Here is a tiny trained network, its code and every weight. The questions are about switching its units off for an input and a target symbol, where a switched-off unit gives its printed mean instead of its output.

import numpy as np


def w(rows, s, z=0):
    codes = np.array(rows[::2]) - 128.0
    scale = np.full(codes.shape[1], s)
    scale[-1] = z or s
    return codes * scale


def norm(h):
    return h / np.sqrt((h * h).mean(-1, keepdims=True) + 1e-5)


def f(y):
    return np.maximum(y, 0)


def softmax(a):
    e = np.exp(a - a.max(-1, keepdims=True))
    return e / e.sum(-1, keepdims=True)


def log_softmax(a):
    a = a - a.max(-1, keepdims=True)
    return a - np.log(np.exp(a).sum(-1, keepdims=True))


def net(x, mask):
    ids = ['ΣΩαδεζηθλμπ'.index(c) for c in x.split()]
    T = len(ids)
    res = E[ids] + P[:T]
    r = norm(res)
    for j in range(3):
        rows = slice(4 * j, 4 * j + 4)
        q, k, v = (r @ M[0][rows].T for M in (Q, K, V))
        z = softmax(np.where(np.tri(T) > 0, q @ k.T / 4**0.5, -1e9)) @ v
        o = O[0][rows]
        res = res + np.where(mask[j], z, o[:, -1]) @ o[:, :-1]
    y = f(norm(res) @ A[0][:, :-1].T + A[0][:, -1])
    res = res + np.where(mask[3:11], y, B[0][:, -1]) @ B[0][:, :-1]
    return log_softmax(norm(res)[-1] @ U[:, :-1].T + U[:, -1])


Q, K, V, O, A, B = {}, {}, {}, {}, {}, {}
E = w([
[146,235,225,105],'Σ',
[185,97,132,64],'Ω',
[155,81,189,151],'α',
[216,174,86,132],'δ',
[146,169,182,123],'ε',
[7,150,148,105],'ζ',
[173,183,98,139],'η',
[129,130,140,222],'θ',
[152,193,108,130],'λ',
[104,95,84,224],'μ',
[155,193,106,132],'π',
],0.021)
P = w([
[254,196,139,194],'0',
[208,196,144,201],'1',
[198,195,152,180],'2',
[177,191,156,165],'3',
[170,175,161,160],'4',
[131,183,165,149],'5',
[119,171,160,155],'6',
[99,163,174,148],'7',
[90,156,176,128],'8',
[70,156,180,128],'9',
[67,158,177,139],'10',
[70,170,168,134],'11',
],0.0069)
Q[0] = w([
[159,252,199,68],'head 0',
[132,117,88,182],'head 0',
[115,158,189,139],'head 0',
[108,82,159,184],'head 0',
[138,112,102,36],'head 1',
[131,90,159,82],'head 1',
[139,153,253,190],'head 1',
[143,165,12,10],'head 1',
[94,73,145,86],'head 2',
[88,83,116,134],'head 2',
[116,176,187,99],'head 2',
[95,142,67,147],'head 2',
],0.015)
K[0] = w([
[208,92,253,79],'head 0',
[135,149,113,180],'head 0',
[123,87,198,131],'head 0',
[165,154,134,187],'head 0',
[139,214,118,173],'head 1',
[163,175,175,145],'head 1',
[137,70,210,58],'head 1',
[120,237,44,158],'head 1',
[98,176,140,64],'head 2',
[104,80,82,119],'head 2',
[129,181,142,81],'head 2',
[143,146,53,178],'head 2',
],0.014)
V[0] = w([
[96,25,88,240],'head 0',
[179,139,124,105],'head 0',
[64,17,104,63],'head 0',
[235,93,161,4],'head 0',
[102,68,254,149],'head 1',
[203,132,162,81],'head 1',
[152,131,11,48],'head 1',
[167,49,156,109],'head 1',
[71,67,183,181],'head 2',
[43,170,112,90],'head 2',
[153,116,205,139],'head 2',
[182,141,216,49],'head 2',
],0.01)
O[0] = w([
[173,150,129,192,127],'head 0',
[100,122,183,133,149],'head 0',
[174,104,160,101,2],'head 0',
[106,180,232,128,128],'head 0',
[254,167,144,143,158],'head 1',
[116,135,164,98,171],'head 1',
[93,71,158,85,57],'head 1',
[176,79,100,82,126],'head 1',
[78,146,85,43,125],'head 2',
[199,142,104,142,81],'head 2',
[118,111,140,83,164],'head 2',
[194,110,101,121,123],'head 2',
],0.0086,0.0097)
A[0] = w([
[250,71,121,147,60],'neuron 0',
[115,163,152,70,170],'neuron 1',
[117,89,37,233,166],'neuron 2',
[98,118,44,84,9],'neuron 3',
[166,181,197,134,157],'neuron 4',
[101,166,116,126,100],'neuron 5',
[71,128,139,134,2],'neuron 6',
[126,138,60,63,17],'neuron 7',
],0.014,0.0043)
B[0] = w([
[193,205,157,105,160],'neuron 0',
[15,91,106,137,184],'neuron 1',
[124,89,227,16,248],'neuron 2',
[245,169,229,130,136],'neuron 3',
[140,1,20,85,219],'neuron 4',
[113,228,126,237,165],'neuron 5',
[159,97,148,207,143],'neuron 6',
[255,76,106,221,129],'neuron 7',
],0.0081,0.011)
U = w([
[91,221,99,19,83],'Σ',
[102,68,190,15,133],'Ω',
[198,156,130,107,254],'α',
[113,128,152,144,94],'δ',
[111,87,4,86,141],'ε',
[115,120,112,126,107],'ζ',
[110,161,128,106,104],'η',
[136,119,243,227,72],'θ',
[118,127,160,143,75],'λ',
[109,17,113,208,133],'μ',
[108,121,104,125,107],'π',
],0.015,0.0083)

Each question gives the input, a string of symbols that net reads in full, and the target symbol t.
The units are the heads (4 rows each of Q, K, V and O) and the neurons (one row each of A and B). Each row of codes is followed by its name. A weight is (code - 128) times the scale printed after its matrix; where a second scale follows, it is the last column's (O, A, B and U).
mask holds one flag per unit, heads first, then neurons. A switched-off unit (its flag False) gives its mean, the last column of its rows in O or B, instead of its output. The means were averaged over made-up inputs and are rounded, as every weight is.
A unit's drop is (log p(t) with every unit on - log p(t) with that unit switched off) / (log p(t) with every unit on - log p(t) with every unit switched off).
The circuit of an input: a set's keep is (log p(t) with only the set's units on - log p(t) with every unit switched off) / (log p(t) with every unit on - log p(t) with every unit switched off). Starting from all 11 units, units are removed one at a time, each time the one whose removal leaves the highest keep (on an exact tie, the one counted first), for as long as the keep stays at least 0.8.
units of the circuit, in order: the units of the circuit, biggest drop first
unit that matters most: the unit with the biggest drop
k most important neurons: the k neurons with the biggest drops, biggest first
heads that matter: for each layer, one digit per head in row order, 1 if its drop is at least 0.15 and else 0, layers parted by /
drop of u: that unit's drop, to one decimal
input Ω μ η λ Ω ζ θ α θ λ μ θ, target α: units of the circuit, in order	(head 1)
input ζ δ δ ζ Ω η η Σ δ μ Ω θ, target Ω: units of the circuit, in order	(neuron 2; head 0)
input ζ μ ζ, target α: units of the circuit, in order	(head 0; neuron 3; neuron 7)
input ζ α μ θ Ω θ δ θ π θ, target Ω: heads that matter	100
input θ μ δ, target Σ: heads that matter	010
input η Ω η μ, target Ω: heads that matter	110
input α α ε Σ, target α: units of the circuit, in order	(head 1; neuron 4)
input α α λ, target ε: units of the circuit, in order	(neuron 4; neuron 2)
input α θ μ δ α π δ α ε ζ, target ε: 2 most important neurons	(neuron 4; neuron 2)
input α μ λ π η θ θ ε η μ, target α: heads that matter	110
input μ α λ ζ π Σ μ μ π Ω λ Σ, target Ω: units of the circuit, in order	(neuron 4; head 1)
input ε Ω θ ε, target Ω: heads that matter	100
input Σ λ Σ Ω η π ζ μ α θ λ, target ε: heads that matter	101
input α θ δ, target ε: heads that matter	100
input α θ ε μ η Ω Σ π, target Ω: unit that matters most	head 0
input λ Ω δ π θ η α δ η Ω ε δ, target Ω: heads that matter	100
input Ω π δ, target Ω: heads that matter	010
input θ δ θ ζ η μ Σ λ Ω μ λ, target Ω: heads that matter	100
input λ θ Ω Σ, target Ω: heads that matter	010
input μ δ α μ λ α, target α: heads that matter	010
input Ω θ η, target Ω: unit that matters most	head 0
input α ε Ω δ μ α ζ λ ζ η Σ, target α: 2 most important neurons	(neuron 2; neuron 4)
input π α θ Σ μ, target α: drop of neuron 2	0.1
